Below are the code and all the weights of a small trained network. Each question names an input and a class and asks about switching units off, where a switched-off unit gives its printed mean instead of its output.

import numpy as np


def w(rows, s, z=0):
    codes = np.array(rows[::2]) - 128.0
    scale = np.full(codes.shape[1], s)
    scale[-1] = z or s
    return codes * scale


def norm(h):
    return h / np.sqrt((h * h).mean(-1, keepdims=True) + 1e-5)


def f(y):
    return y / 2 * (1 + np.tanh(0.7978845608 * (y + 0.044715 * y**3)))


def log_softmax(a):
    a = a - a.max(-1, keepdims=True)
    return a - np.log(np.exp(a).sum(-1, keepdims=True))


def net(x, mask):
    res = np.array(x, float).reshape(1, 5) / 4 @ E
    u = 0
    for l in range(3):
        y = f(norm(res) @ A[l][:, :-1].T + A[l][:, -1])
        res = res + np.where(mask[u : u + 16], y, B[l][:, -1]) @ B[l][:, :-1]
        u += 16
    return log_softmax(norm(res)[-1] @ U[:, :-1].T + U[:, -1])


A, B = {}, {}
E = w([
[139,122,170,180,98,250,77],'x0',
[119,121,216,104,35,57,75],'x1',
[123,130,128,128,126,128,131],'x2',
[107,132,21,183,51,99,62],'x3',
[137,207,96,98,20,186,251],'x4',
],0.0016)
A[0] = w([
[144,128,159,151,122,202,73,29],'0.n0',
[126,133,139,142,138,123,115,55],'0.n1',
[121,133,139,139,135,124,113,30],'0.n2',
[151,136,93,94,168,2,160,34],'0.n3',
[129,129,40,139,95,117,57,56],'0.n4',
[145,124,161,159,120,198,78,15],'0.n5',
[135,131,198,90,184,145,151,14],'0.n6',
[135,132,198,90,185,145,150,12],'0.n7',
[129,131,40,138,95,117,56,54],'0.n8',
[111,143,210,105,78,81,85,50],'0.n9',
[145,129,161,159,122,199,77,30],'0.n10',
[119,127,153,146,227,101,37,44],'0.n11',
[137,129,197,90,184,145,151,14],'0.n12',
[133,121,203,106,72,71,100,64],'0.n13',
[119,133,63,136,214,174,146,42],'0.n14',
[129,139,61,130,219,172,144,9],'0.n15',
],0.0056,0.0016)
B[0] = w([
[65,135,108,102,136,117,108,169],'0.n0',
[123,119,98,148,156,75,115,109],'0.n1',
[123,122,95,154,162,77,114,102],'0.n2',
[7,132,106,96,142,132,77,228],'0.n3',
[109,130,178,189,142,108,145,182],'0.n4',
[65,137,106,106,140,120,109,164],'0.n5',
[101,134,151,191,126,102,133,191],'0.n6',
[101,136,151,192,128,102,133,190],'0.n7',
[108,130,177,189,141,107,145,182],'0.n8',
[174,93,63,176,120,160,83,206],'0.n9',
[64,131,107,101,132,114,109,168],'0.n10',
[189,131,174,55,138,125,166,253],'0.n11',
[100,132,151,191,126,102,133,190],'0.n12',
[177,120,56,166,103,151,82,209],'0.n13',
[172,114,65,159,80,125,69,190],'0.n14',
[170,99,65,167,94,150,72,185],'0.n15',
],0.012,0.0023)
A[1] = w([
[106,143,192,226,162,81,199,2],'1.n0',
[123,113,122,127,122,123,135,121],'1.n1',
[173,177,135,80,113,145,197,171],'1.n2',
[134,139,114,133,145,127,138,124],'1.n3',
[110,168,104,129,63,172,176,186],'1.n4',
[222,155,188,2,101,186,235,172],'1.n5',
[38,151,98,62,180,154,115,25],'1.n6',
[174,110,163,74,172,112,160,106],'1.n7',
[76,148,118,77,126,111,117,53],'1.n8',
[128,179,125,113,142,107,120,94],'1.n9',
[35,126,84,64,164,127,144,50],'1.n10',
[101,143,173,197,154,96,181,56],'1.n11',
[190,121,187,47,174,104,158,84],'1.n12',
[128,129,117,131,138,128,137,130],'1.n13',
[137,125,140,125,120,126,131,103],'1.n14',
[139,150,144,131,124,113,110,90],'1.n15',
],0.0064,0.00089)
B[1] = w([
[118,146,200,192,114,128,185,253],'1.n0',
[134,152,138,129,135,144,115,128],'1.n1',
[146,93,138,129,143,74,67,134],'1.n2',
[121,113,126,126,94,110,123,122],'1.n3',
[141,96,165,127,163,55,49,183],'1.n4',
[226,121,200,3,138,85,142,194],'1.n5',
[54,128,87,93,143,110,135,206],'1.n6',
[141,139,152,100,137,99,100,135],'1.n7',
[100,134,105,135,173,120,104,157],'1.n8',
[111,98,121,133,116,131,125,120],'1.n9',
[60,144,113,86,144,172,103,198],'1.n10',
[118,116,178,172,108,133,144,208],'1.n11',
[143,108,170,66,118,76,104,160],'1.n12',
[127,129,131,126,110,123,120,125],'1.n13',
[126,126,107,132,136,116,142,121],'1.n14',
[121,92,126,124,147,150,146,129],'1.n15',
],0.012,0.0033)
A[2] = w([
[144,181,87,120,144,135,169,25],'2.n0',
[127,124,78,111,80,96,194,57],'2.n1',
[147,142,108,100,109,165,156,23],'2.n2',
[151,119,104,98,136,186,202,85],'2.n3',
[150,128,132,114,143,190,144,75],'2.n4',
[154,98,95,129,124,131,200,86],'2.n5',
[126,166,123,86,133,152,212,53],'2.n6',
[144,96,99,136,147,111,188,62],'2.n7',
[141,182,96,99,97,131,189,44],'2.n8',
[170,196,126,132,215,172,143,96],'2.n9',
[156,136,112,123,111,153,198,59],'2.n10',
[141,108,103,119,157,139,168,89],'2.n11',
[127,142,85,95,153,137,233,26],'2.n12',
[144,159,91,133,161,119,166,2],'2.n13',
[219,107,151,146,127,188,195,61],'2.n14',
[226,132,2,158,82,187,156,23],'2.n15',
],0.0058,0.00087)
B[2] = w([
[71,28,160,159,88,99,53,93],'2.n0',
[129,153,175,148,190,194,46,98],'2.n1',
[104,109,128,193,131,63,77,97],'2.n2',
[138,151,97,195,178,86,86,90],'2.n3',
[88,151,122,180,63,34,38,105],'2.n4',
[100,198,158,125,90,166,63,104],'2.n5',
[132,50,96,211,191,50,41,97],'2.n6',
[110,188,189,91,68,205,96,103],'2.n7',
[117,67,133,186,173,112,65,88],'2.n8',
[84,59,128,113,28,52,119,100],'2.n9',
[126,84,126,133,162,160,150,100],'2.n10',
[123,214,148,137,103,97,67,103],'2.n11',
[115,114,92,143,104,116,105,88],'2.n12',
[75,120,181,107,32,157,51,94],'2.n13',
[34,144,80,110,81,130,55,163],'2.n14',
[255,105,33,177,72,168,70,252],'2.n15',
],0.0074,0.0028)
U = w([
[224,114,29,180,78,173,77,215],'0',
[95,145,225,223,115,126,205,174],'1',
[2,141,68,68,173,145,111,101],'2',
[201,115,199,21,147,64,122,2],'3',
],0.0068,0.00048)

Each question gives the input, the list of numbers given to net, and the class t.
The units are the neurons (one row each of A and B). Each row of codes is followed by its name. A weight is (code - 128) times the scale printed after its matrix; where a second scale follows, it is the last column's (A, B and U).
mask holds one flag per neuron, layer by layer. A switched-off neuron (its flag False) gives its mean, the last column of its row in B, instead of its output. The means were averaged over made-up inputs and are rounded, as every weight is.
A unit's drop is (log p(t) with every unit on - log p(t) with that unit switched off) / (log p(t) with every unit on - log p(t) with every unit switched off).
The circuit of an input: a set's keep is (log p(t) with only the set's units on - log p(t) with every unit switched off) / (log p(t) with every unit on - log p(t) with every unit switched off). Starting from the 12 units with the biggest drops (on a tie, the unit counted first), units are removed one at a time, each time the one whose removal leaves the highest keep (on an exact tie, the one counted first), for as long as the keep stays at least 0.8.
units of the circuit, in order: the units of the circuit, biggest drop first
unit that matters most: the unit with the biggest drop
top k neurons: the k neurons with the biggest drops, biggest first
top k neurons in layer l: the k neurons of layer l with the biggest drops, biggest first
drop of u: that unit's drop, to one decimal
input [6,7,-3,-6,-4], class 0: top 2 neurons -> 0.n9; 0.n13
input [-7,5,-7,1,0], class 2: units of the circuit, in order -> 0.n3
input [-2,-1,-8,-1,2], class 2: top 2 neurons -> 0.n3; 0.n11
input [-7,7,2,-5,7], class 0: top 3 neurons in layer 1 -> 1.n5; 1.n6; 1.n0
input [0,-1,6,6,-6], class 1: top 2 neurons in layer 1 -> 1.n0; 1.n11
input [8,-7,-8,8,3], class 1: top 2 neurons in layer 2 -> 2.n15; 2.n14
input [-4,7,-7,-1,7], class 0: top 3 neurons -> 0.n13; 0.n9; 0.n11
input [3,-7,1,3,-8], class 3: top 4 neurons -> 0.n11; 0.n9; 0.n13; 0.n3
input [-2,-6,-4,-5,-1], class 0: top 2 neurons in layer 0 -> 0.n15; 0.n14
input [1,-5,-1,7,7], class 1: top 2 neurons in layer 1 -> 1.n0; 1.n12
input [-4,-7,-7,-1,6], class 0: top 2 neurons -> 0.n15; 0.n14
input [-2,5,2,1,5], class 0: top 3 neurons -> 0.n13; 0.n9; 0.n11
input [4,8,3,1,6], class 0: top 2 neurons in layer 0 -> 0.n9; 0.n11
input [-5,6,6,-3,-6], class 0: units of the circuit, in order -> 0.n13
input [1,-6,-7,3,-7], class 3: top 3 neurons in layer 0 -> 0.n11; 0.n9; 0.n13
input [3,1,8,1,-8], class 3: drop of 1.n1 -> 0.0
input [6,-5,6,4,2], class 2: drop of 0.n13 -> 0.4
input [-1,-5,4,7,5], class 1: drop of 0.n11 -> 0.2
input [6,-3,2,7,3], class 1: drop of 0.n8 -> 0.8
input [1,2,-6,7,8], class 3: unit that matters most -> 1.n5
input [-2,0,7,-2,-2], class 1: top 2 neurons in layer 1 -> 1.n0; 1.n11
